Below are the code and all the weights of a small trained network. Each question names an input and a target symbol and asks about switching units off, where a switched-off unit gives its printed mean instead of its output.

import numpy as np


def w(rows, s, z=0):
    codes = np.array(rows[::2]) - 128.0
    scale = np.full(codes.shape[1], s)
    scale[-1] = z or s
    return codes * scale


def f(y):
    return y / 2 * (1 + np.tanh(0.7978845608 * (y + 0.044715 * y**3)))


def softmax(a):
    e = np.exp(a - a.max(-1, keepdims=True))
    return e / e.sum(-1, keepdims=True)


def log_softmax(a):
    a = a - a.max(-1, keepdims=True)
    return a - np.log(np.exp(a).sum(-1, keepdims=True))


def net(x, mask):
    ids = ['Ωβδεημστ'.index(c) for c in x.split()]
    T = len(ids)
    res = E[ids] + P[:T]
    q, k, v = (res @ M[0].T for M in (Q, K, V))
    z = softmax(np.where(np.tri(T) > 0, q @ k.T / 4**0.5, -1e9)) @ v
    res = res + np.where(mask[0], z, O[0][:, -1]) @ O[0][:, :-1]
    y = f(res @ A[0][:, :-1].T + A[0][:, -1])
    res = res + np.where(mask[1:9], y, B[0][:, -1]) @ B[0][:, :-1]
    return log_softmax(res[-1] @ U[:, :-1].T + U[:, -1])


Q, K, V, O, A, B = {}, {}, {}, {}, {}, {}
E = w([
[119,69,69,137,62,84,126,101,208,143,135,114],'Ω',
[41,149,136,44,148,112,109,93,87,123,101,135],'β',
[64,128,122,84,188,157,122,105,131,217,73,186],'δ',
[95,164,144,211,128,138,133,100,228,159,133,105],'ε',
[113,127,109,170,189,100,191,176,178,150,193,148],'η',
[45,172,105,135,149,122,134,83,51,168,70,211],'μ',
[106,175,102,105,80,108,64,138,151,189,249,98],'σ',
[57,213,89,86,201,109,147,159,138,178,26,67],'τ',
],0.012)
P = w([
[39,141,201,68,100,47,152,65,151,185,134,131],'0',
[72,68,135,153,179,88,44,117,97,151,95,99],'1',
[217,137,101,73,139,90,166,1,96,156,115,112],'2',
[90,139,163,119,69,114,166,126,126,153,143,153],'3',
[82,71,93,181,184,113,40,119,128,101,124,101],'4',
[224,152,68,109,124,105,177,19,100,100,144,101],'5',
[124,137,133,138,69,168,163,148,135,129,177,154],'6',
[95,79,50,201,176,154,36,131,145,53,158,101],'7',
[228,168,23,135,109,129,194,36,110,45,161,94],'8',
[141,136,108,163,55,222,167,165,143,90,198,142],'9',
[101,55,36,214,184,126,35,120,178,54,205,93],'10',
],0.0098)
Q[0] = w([
[127,148,27,110,213,108,96,8,168,102,174,87],'H1',
[249,180,129,170,131,110,171,98,82,122,111,148],'H1',
[254,197,142,4,115,160,201,68,117,122,110,86],'H1',
[103,122,117,146,211,84,177,232,140,124,140,143],'H1',
],0.021)
K[0] = w([
[140,101,175,151,107,61,148,111,210,165,204,121],'H1',
[120,113,149,105,157,89,141,89,140,253,110,166],'H1',
[69,133,190,47,152,80,126,117,98,157,68,118],'H1',
[154,138,94,154,146,114,144,177,123,158,115,102],'H1',
],0.031)
V[0] = w([
[126,147,158,177,156,99,223,68,68,47,162,168],'H1',
[168,228,170,87,183,86,151,198,120,75,159,47],'H1',
[128,134,87,78,7,55,116,81,76,46,124,137],'H1',
[116,55,138,41,174,145,94,162,78,95,171,198],'H1',
],0.016)
O[0] = w([
[20,77,152,124,154,44,209,105,147,150,149,93,94],'H1',
[80,86,135,142,231,98,106,74,33,115,237,160,2],'H1',
[128,146,121,113,157,6,86,73,253,57,124,236,69],'H1',
[131,83,74,105,73,127,92,240,90,113,115,204,76],'H1',
],0.0065,0.0092)
A[0] = w([
[44,103,189,105,101,115,127,154,139,119,126,145,12],'N1',
[142,33,126,190,194,132,59,154,30,101,128,72,70],'N2',
[209,62,120,172,205,131,103,92,30,117,138,59,101],'N3',
[58,81,156,168,151,75,33,218,136,108,103,157,2],'N4',
[130,48,94,183,189,66,28,174,133,74,52,153,136],'N5',
[245,102,84,142,216,116,62,103,79,99,129,115,91],'N6',
[151,60,155,143,162,162,36,182,129,87,79,78,19],'N7',
[248,156,127,103,156,137,135,59,109,102,138,123,1],'N8',
],0.015,0.0082)
B[0] = w([
[87,79,136,168,160,160,80,175,162,116,136,143,160],'N1',
[91,210,178,163,98,115,157,108,255,179,81,150,227],'N2',
[161,31,68,95,143,121,54,166,71,40,124,152,255],'N3',
[177,25,166,135,78,155,193,73,151,92,69,106,151],'N4',
[136,179,150,118,128,150,105,149,72,145,190,136,212],'N5',
[159,134,195,149,75,140,200,57,139,126,79,57,177],'N6',
[83,90,134,116,184,63,168,91,112,106,199,136,191],'N7',
[22,111,175,146,128,129,157,186,160,177,164,172,179],'N8',
],0.013,0.0097)
U = w([
[223,148,97,64,127,3,231,83,190,85,74,139,93],'Ω',
[137,94,184,105,92,139,161,137,131,88,162,191,13],'β',
[160,175,124,150,30,204,141,222,96,172,91,156,187],'δ',
[105,203,187,187,124,129,155,55,114,143,137,94,81],'ε',
[39,129,123,136,170,125,194,198,68,187,220,131,127],'η',
[48,176,141,207,156,118,91,154,191,146,113,169,18],'μ',
[138,246,128,127,149,109,44,136,121,133,234,199,229],'σ',
[156,139,63,144,181,95,72,99,78,83,116,95,253],'τ',
],0.0052,0.004)

Each question gives the input, a string of symbols that net reads in full, and the target symbol t.
The units are the heads (4 rows each of Q, K, V and O) and the neurons (one row each of A and B). Each row of codes is followed by its name. A weight is (code - 128) times the scale printed after its matrix; where a second scale follows, it is the last column's (O, A, B and U).
mask holds one flag per unit, heads first, then neurons. A switched-off unit (its flag False) gives its mean, the last column of its rows in O or B, instead of its output. The means were averaged over made-up inputs and are rounded, as every weight is.
A unit's drop is (log p(t) with every unit on - log p(t) with that unit switched off) / (log p(t) with every unit on - log p(t) with every unit switched off).
The circuit of an input: a set's keep is (log p(t) with only the set's units on - log p(t) with every unit switched off) / (log p(t) with every unit on - log p(t) with every unit switched off). Starting from all 9 units, units are removed one at a time, each time the one whose removal leaves the highest keep (on an exact tie, the one counted first), for as long as the keep stays at least 0.8.
circuit, biggest first: the units of the circuit, biggest drop first
most important unit: the unit with the biggest drop
top k neurons: the k neurons with the biggest drops, biggest first
drop of u: that unit's drop, to one decimal
input μ δ δ δ β δ σ, target σ: most important unit -> H1
input δ δ δ β δ τ δ μ δ δ δ, target η: circuit, biggest first -> N7, H1
input β δ μ μ τ, target Ω: top 3 neurons -> N2, N3, N6
input τ δ μ, target β: top 3 neurons -> N3, N8, N6
input ε η μ σ δ σ, target η: circuit, biggest first -> N8, H1
input δ η ε δ Ω Ω μ δ, target σ: circuit, biggest first -> N5, H1
input σ Ω δ σ μ μ, target ε: circuit, biggest first -> N6, H1, N8
input τ μ ε δ δ μ δ δ η, target β: circuit, biggest first -> N3, N8, H1, N6
input σ δ η σ ε β ε β, target τ: circuit, biggest first -> H1, N3
input β β δ μ μ, target δ: circuit, biggest first -> H1, N7
input τ τ η δ σ μ β, target β: top 3 neurons -> N4, N2, N1
input Ω ε τ μ, target μ: top 2 neurons -> N1, N3
input ε δ δ δ δ σ δ δ μ δ δ, target ε: top 4 neurons -> N5, N6, N4, N3
input δ β η β β δ β σ σ δ μ, target ε: top 4 neurons -> N5, N6, N4, N3
input η δ δ β, target β: top 3 neurons -> N4, N1, N2
input ε η δ δ δ μ β μ, target μ: top neuron -> N2
input μ δ τ δ, target τ: circuit, biggest first -> H1, N3, N8
input δ δ δ δ ε δ δ μ, target τ: circuit, biggest first -> N3, H1
input μ ε β μ β μ β σ, target ε: circuit, biggest first -> N6, H1
input δ μ δ δ μ δ η β δ δ δ, target μ: circuit, biggest first -> N2, H1
input δ μ μ μ Ω δ τ, target τ: circuit, biggest first -> N3, H1
input η δ Ω, target τ: circuit, biggest first -> H1, N3
input δ η δ μ μ μ, target δ: circuit, biggest first -> H1
input τ μ δ, target β: top 2 neurons -> N3, N8
input μ δ μ σ δ δ μ δ, target ε: top 3 neurons -> N6, N5, N3
input ε δ τ β δ δ δ δ ε β μ, target τ: top 2 neurons -> N3, N2
input δ δ Ω δ β, target σ: most important unit -> N5
input ε δ δ Ω η μ μ δ μ τ ε, target τ: drop of N3 -> 0.7
